Below is a small trained network, with its code and all its weights. Each question gives an input and a class and asks what happens when units are switched off, that is, made to give their printed mean instead of their output.

import numpy as np


def w(rows, s, z=0):
    codes = np.array(rows[::2]) - 128.0
    scale = np.full(codes.shape[1], s)
    scale[-1] = z or s
    return codes * scale


def norm(h):
    return h / np.sqrt((h * h).mean(-1, keepdims=True) + 1e-5)


def f(y):
    return y / 2 * (1 + np.tanh(0.7978845608 * (y + 0.044715 * y**3)))


def log_softmax(a):
    a = a - a.max(-1, keepdims=True)
    return a - np.log(np.exp(a).sum(-1, keepdims=True))


def net(x, mask):
    res = np.array(x, float).reshape(1, 2) / 4 @ E
    u = 0
    for l in range(4):
        y = f(norm(res) @ A[l][:, :-1].T + A[l][:, -1])
        res = res + np.where(mask[u : u + 5], y, B[l][:, -1]) @ B[l][:, :-1]
        u += 5
    return log_softmax(norm(res)[-1] @ U[:, :-1].T + U[:, -1])


A, B = {}, {}
E = w([
[67,29,61,139,251,246,33,206,200,104,223,61],'x0',
[63,91,99,113,58,28,33,137,103,93,215,238],'x1',
],0.0025)
A[0] = w([
[106,65,84,84,62,21,27,102,101,114,178,211,254],'0.n0',
[190,172,181,94,97,116,181,79,57,127,93,235,178],'0.n1',
[3,97,88,143,166,126,101,202,185,134,109,147,50],'0.n2',
[93,79,12,142,159,188,51,193,161,107,141,25,221],'0.n3',
[121,145,144,156,152,160,105,95,149,165,77,148,20],'0.n4',
],0.0019,0.00078)
B[0] = w([
[174,114,165,149,230,164,200,48,149,131,66,84,251],'0.n0',
[173,72,83,186,132,157,18,150,88,190,141,3,200],'0.n1',
[213,213,141,96,58,164,95,184,105,91,90,139,159],'0.n2',
[120,247,223,106,71,29,193,121,44,143,106,45,245],'0.n3',
[89,128,153,106,132,125,98,73,180,170,124,172,114],'0.n4',
],0.003,0.0027)
A[1] = w([
[155,88,105,162,147,134,126,90,140,166,133,94,149],'1.n0',
[84,119,110,127,170,163,144,176,161,125,166,101,153],'1.n1',
[88,112,81,100,133,173,105,190,154,126,166,116,6],'1.n2',
[98,120,110,103,116,90,92,132,104,94,156,193,145],'1.n3',
[90,93,101,138,112,108,106,105,140,97,181,252,67],'1.n4',
],0.0048,0.0012)
B[1] = w([
[111,150,108,103,154,119,147,120,138,71,190,162,200],'1.n0',
[126,123,67,131,79,71,54,53,103,107,98,197,254],'1.n1',
[77,162,141,191,2,169,139,127,170,81,102,122,195],'1.n2',
[151,127,156,64,158,120,178,128,159,171,41,81,204],'1.n3',
[181,28,182,102,225,130,215,147,223,229,69,32,226],'1.n4',
],0.0044,0.0023)
A[2] = w([
[140,158,116,114,67,65,134,96,79,172,112,147,82],'2.n0',
[118,178,146,103,180,111,134,109,89,116,221,143,120],'2.n1',
[54,113,126,117,109,162,47,162,164,122,175,127,51],'2.n2',
[145,128,97,184,1,83,113,130,104,151,88,164,11],'2.n3',
[156,125,158,129,45,116,162,89,96,186,111,137,2],'2.n4',
],0.0044,0.00059)
B[2] = w([
[112,164,184,174,29,161,90,206,155,66,147,92,252],'2.n0',
[208,130,171,221,87,80,124,198,81,111,204,245,188],'2.n1',
[143,239,115,186,11,48,15,72,60,128,92,70,208],'2.n2',
[95,172,126,156,117,172,26,26,174,39,66,30,243],'2.n3',
[31,165,22,94,129,136,3,145,140,86,202,127,230],'2.n4',
],0.0032,0.0022)
A[3] = w([
[159,175,214,146,116,129,139,253,87,90,161,183,128],'3.n0',
[162,147,101,43,245,219,239,57,209,250,72,93,111],'3.n1',
[206,209,196,132,53,98,179,110,120,140,112,153,250],'3.n2',
[45,123,165,142,136,150,96,105,174,122,47,59,143],'3.n3',
[125,162,110,200,122,219,127,106,105,158,114,112,60],'3.n4',
],0.0034,0.0012)
B[3] = w([
[165,72,93,166,163,129,162,99,139,169,180,197,173],'3.n0',
[128,25,210,100,163,3,138,134,192,133,103,113,255],'3.n1',
[120,89,88,169,153,159,99,116,145,88,160,136,199],'3.n2',
[182,133,129,173,107,147,142,108,112,104,181,176,227],'3.n3',
[118,81,158,75,82,65,108,125,145,170,104,179,151],'3.n4',
],0.0051,0.0038)
U = w([
[126,231,110,163,7,153,34,65,129,50,108,54,201],'0',
[153,26,214,78,198,32,183,115,210,157,68,76,197],'1',
[177,99,77,205,185,166,175,141,96,138,254,253,175],'2',
[76,182,102,55,172,213,187,176,83,169,101,136,1],'3',
[81,182,114,55,154,177,158,182,97,174,126,139,32],'4',
[62,181,107,60,145,178,172,190,79,179,96,171,13],'5',
[92,155,98,47,131,220,182,171,108,163,106,166,7],'6',
],0.0068,0.0033)

Each question gives the input, the list of numbers given to net, and the class t.
The units are the neurons (one row each of A and B). Each row of codes is followed by its name. A weight is (code - 128) times the scale printed after its matrix; where a second scale follows, it is the last column's (A, B and U).
mask holds one flag per neuron, layer by layer. A switched-off neuron (its flag False) gives its mean, the last column of its row in B, instead of its output. The means were averaged over made-up inputs and are rounded, as every weight is.
A unit's drop is (log p(t) with every unit on - log p(t) with that unit switched off) / (log p(t) with every unit on - log p(t) with every unit switched off).
The circuit of an input: a set's keep is (log p(t) with only the set's units on - log p(t) with every unit switched off) / (log p(t) with every unit on - log p(t) with every unit switched off). Starting from the 12 units with the biggest drops (on a tie, the unit counted first), units are removed one at a time, each time the one whose removal leaves the highest keep (on an exact tie, the one counted first), for as long as the keep stays at least 0.8.
circuit, biggest first: the units of the circuit, biggest drop first
k most important neurons: the k neurons with the biggest drops, biggest first
top k neurons in layer l: the k neurons of layer l with the biggest drops, biggest first
drop of u: that unit's drop, to one decimal
input [7,8], class 1: 4 most important neurons : [1.n4, 0.n1, 1.n3, 2.n0]
input [-5,7], class 1: circuit, biggest first : [1.n4]
input [-5,6], class 1: circuit, biggest first : [1.n4, 0.n3]
input [-4,5], class 1: circuit, biggest first : [0.n3, 1.n4]
input [-6,7], class 1: circuit, biggest first : [1.n4, 0.n3]
input [1,0], class 2: 2 most important neurons : [1.n1, 3.n0]
input [1,-2], class 2: 4 most important neurons : [1.n4, 0.n3, 1.n2, 1.n3]
input [-1,-1], class 2: 2 most important neurons : [1.n0, 2.n1]
input [-3,1], class 2: 4 most important neurons : [1.n0, 0.n1, 0.n3, 1.n1]
input [-1,1], class 2: 2 most important neurons : [1.n0, 1.n4]
input [-2,-2], class 2: 2 most important neurons : [1.n0, 1.n4]
input [3,-3], class 2: top 3 neurons in layer 0 : [0.n3, 0.n0, 0.n1]
input [-3,2], class 2: 4 most important neurons : [1.n0, 0.n1, 0.n3, 1.n1]
input [7,7], class 0: circuit, biggest first : [2.n2]
input [8,8], class 0: 2 most important neurons : [1.n2, 2.n2]
input [7,-6], class 0: 3 most important neurons : [0.n0, 1.n4, 1.n1]
input [-3,-2], class 2: top 3 neurons in layer 0 : [0.n1, 0.n3, 0.n2]
input [5,8], class 1: drop of 1.n4 : 4.4
input [-1,7], class 1: drop of 1.n3 : 0.0
input [-2,0], class 2: drop of 1.n0 : 0.8
input [1,2], class 2: most important neuron : [1.n4]
